Here is a tiny trained network, its code and every weight. The questions are about switching its units off for an input and a class, where a switched-off unit gives its printed mean instead of its output.

import numpy as np


def w(rows, s, z=0):
    codes = np.array(rows[::2]) - 128.0
    scale = np.full(codes.shape[1], s)
    scale[-1] = z or s
    return codes * scale


def norm(h):
    return h / np.sqrt((h * h).mean(-1, keepdims=True) + 1e-5)


def f(y):
    return y / 2 * (1 + np.tanh(0.7978845608 * (y + 0.044715 * y**3)))


def log_softmax(a):
    a = a - a.max(-1, keepdims=True)
    return a - np.log(np.exp(a).sum(-1, keepdims=True))


def net(x, mask):
    res = np.array(x, float).reshape(1, 5) / 4 @ E
    u = 0
    for l in range(3):
        y = f(norm(res) @ A[l][:, :-1].T + A[l][:, -1])
        res = res + np.where(mask[u : u + 3], y, B[l][:, -1]) @ B[l][:, :-1]
        u += 3
    return log_softmax(norm(res)[-1] @ U[:, :-1].T + U[:, -1])


A, B = {}, {}
E = w([
[131,114,128],'x0',
[121,133,130],'x1',
[132,148,31],'x2',
[245,255,167],'x3',
[64,207,128],'x4',
],0.0057)
A[0] = w([
[114,97,247,13],'0.n1',
[118,1,107,108],'0.n2',
[107,136,214,250],'0.n3',
],0.012,0.002)
B[0] = w([
[117,11,16,190],'0.n1',
[89,200,141,254],'0.n2',
[152,111,135,206],'0.n3',
],0.011,0.0047)
A[1] = w([
[2,77,67,161],'1.n1',
[115,131,128,4],'1.n2',
[69,238,124,118],'1.n3',
],0.0092,0.0034)
B[1] = w([
[192,170,161,255],'1.n1',
[83,148,2,108],'1.n2',
[188,32,130,212],'1.n3',
],0.0086,0.0067)
A[2] = w([
[139,170,32,70],'2.n1',
[9,191,124,118],'2.n2',
[153,164,135,254],'2.n3',
],0.013,0.0055)
B[2] = w([
[20,2,138,153],'2.n1',
[162,232,223,149],'2.n2',
[56,69,189,255],'2.n3',
],0.0065,0.0069)
U = w([
[127,92,187,166],'0',
[149,250,170,207],'1',
[119,92,153,164],'2',
[64,29,81,101],'3',
[126,116,141,167],'4',
[130,161,99,1],'5',
],0.012,0.0087)

Each question gives the input, the list of numbers given to net, and the class t.
The units are the neurons (one row each of A and B). Each row of codes is followed by its name. A weight is (code - 128) times the scale printed after its matrix; where a second scale follows, it is the last column's (A, B and U).
mask holds one flag per neuron, layer by layer. A switched-off neuron (its flag False) gives its mean, the last column of its row in B, instead of its output. The means were averaged over made-up inputs and are rounded, as every weight is.
A unit's drop is (log p(t) with every unit on - log p(t) with that unit switched off) / (log p(t) with every unit on - log p(t) with every unit switched off).
The circuit of an input: a set's keep is (log p(t) with only the set's units on - log p(t) with every unit switched off) / (log p(t) with every unit on - log p(t) with every unit switched off). Starting from all 9 units, units are removed one at a time, each time the one whose removal leaves the highest keep (on an exact tie, the one counted first), for as long as the keep stays at least 0.8.
units of the circuit, in order: the units of the circuit, biggest drop first
top k neurons: the k neurons with the biggest drops, biggest first
top k neurons in layer l: the k neurons of layer l with the biggest drops, biggest first
drop of u: that unit's drop, to one decimal
input [4,6,-6,-8,1], class 1: top 3 neurons -> [0.n2 1.n3 2.n2]
input [-3,-4,-6,3,3], class 3: units of the circuit, in order -> [0.n1]
input [-7,-3,-6,-7,-4], class 1: units of the circuit, in order -> [0.n2 1.n3 2.n2]
input [3,3,0,-5,0], class 1: units of the circuit, in order -> [0.n2 2.n2]
input [-1,2,-6,3,1], class 3: top 2 neurons -> [0.n1 1.n1]
input [7,1,8,5,0], class 3: top 2 neurons -> [1.n1 2.n1]
input [2,-4,3,-3,6], class 0: units of the circuit, in order -> [1.n1 1.n3]
input [1,1,8,-8,-3], class 1: top 4 neurons -> [0.n2 2.n2 0.n1 0.n3]
input [-4,8,-6,-8,-6], class 1: units of the circuit, in order -> [0.n2 1.n3 2.n2]
input [-4,5,3,-6,0], class 1: top 2 neurons -> [0.n2 0.n3]
input [-1,0,-8,5,-7], class 3: top 4 neurons -> [0.n1 1.n1 0.n2 2.n2]
input [-7,3,5,-7,0], class 1: units of the circuit, in order -> [0.n2 2.n2]
input [-3,-5,4,4,8], class 0: top 3 neurons -> [1.n3 0.n1 1.n1]
input [2,2,0,3,7], class 0: units of the circuit, in order -> [1.n3]
input [-5,-4,-6,-8,0], class 1: top 3 neurons -> [0.n2 1.n3 2.n2]
input [2,5,6,3,-4], class 3: top 2 neurons -> [1.n1 1.n3]
input [-7,5,2,4,5], class 4: top 2 neurons -> [1.n3 1.n1]
input [8,-4,0,-8,-3], class 1: top 2 neurons -> [0.n2 2.n2]
input [4,2,5,6,8], class 0: top 2 neurons in layer 2 -> [2.n3 2.n1]
input [-4,-7,3,3,2], class 2: units of the circuit, in order -> [1.n1]
input [-4,-5,1,4,5], class 0: top 2 neurons in layer 2 -> [2.n3 2.n2]
input [1,-1,-1,3,8], class 0: top 2 neurons -> [1.n3 1.n1]
input [-8,-3,-8,-3,-3], class 3: top 2 neurons -> [0.n1 1.n3]
input [-2,-5,0,4,5], class 0: top 2 neurons in layer 2 -> [2.n3 2.n2]
input [3,-6,6,1,6], class 0: drop of 1.n1 -> -0.3
input [-3,1,-6,1,2], class 3: drop of 0.n1 -> 0.6
input [7,-5,4,-8,3], class 1: drop of 2.n2 -> 0.1
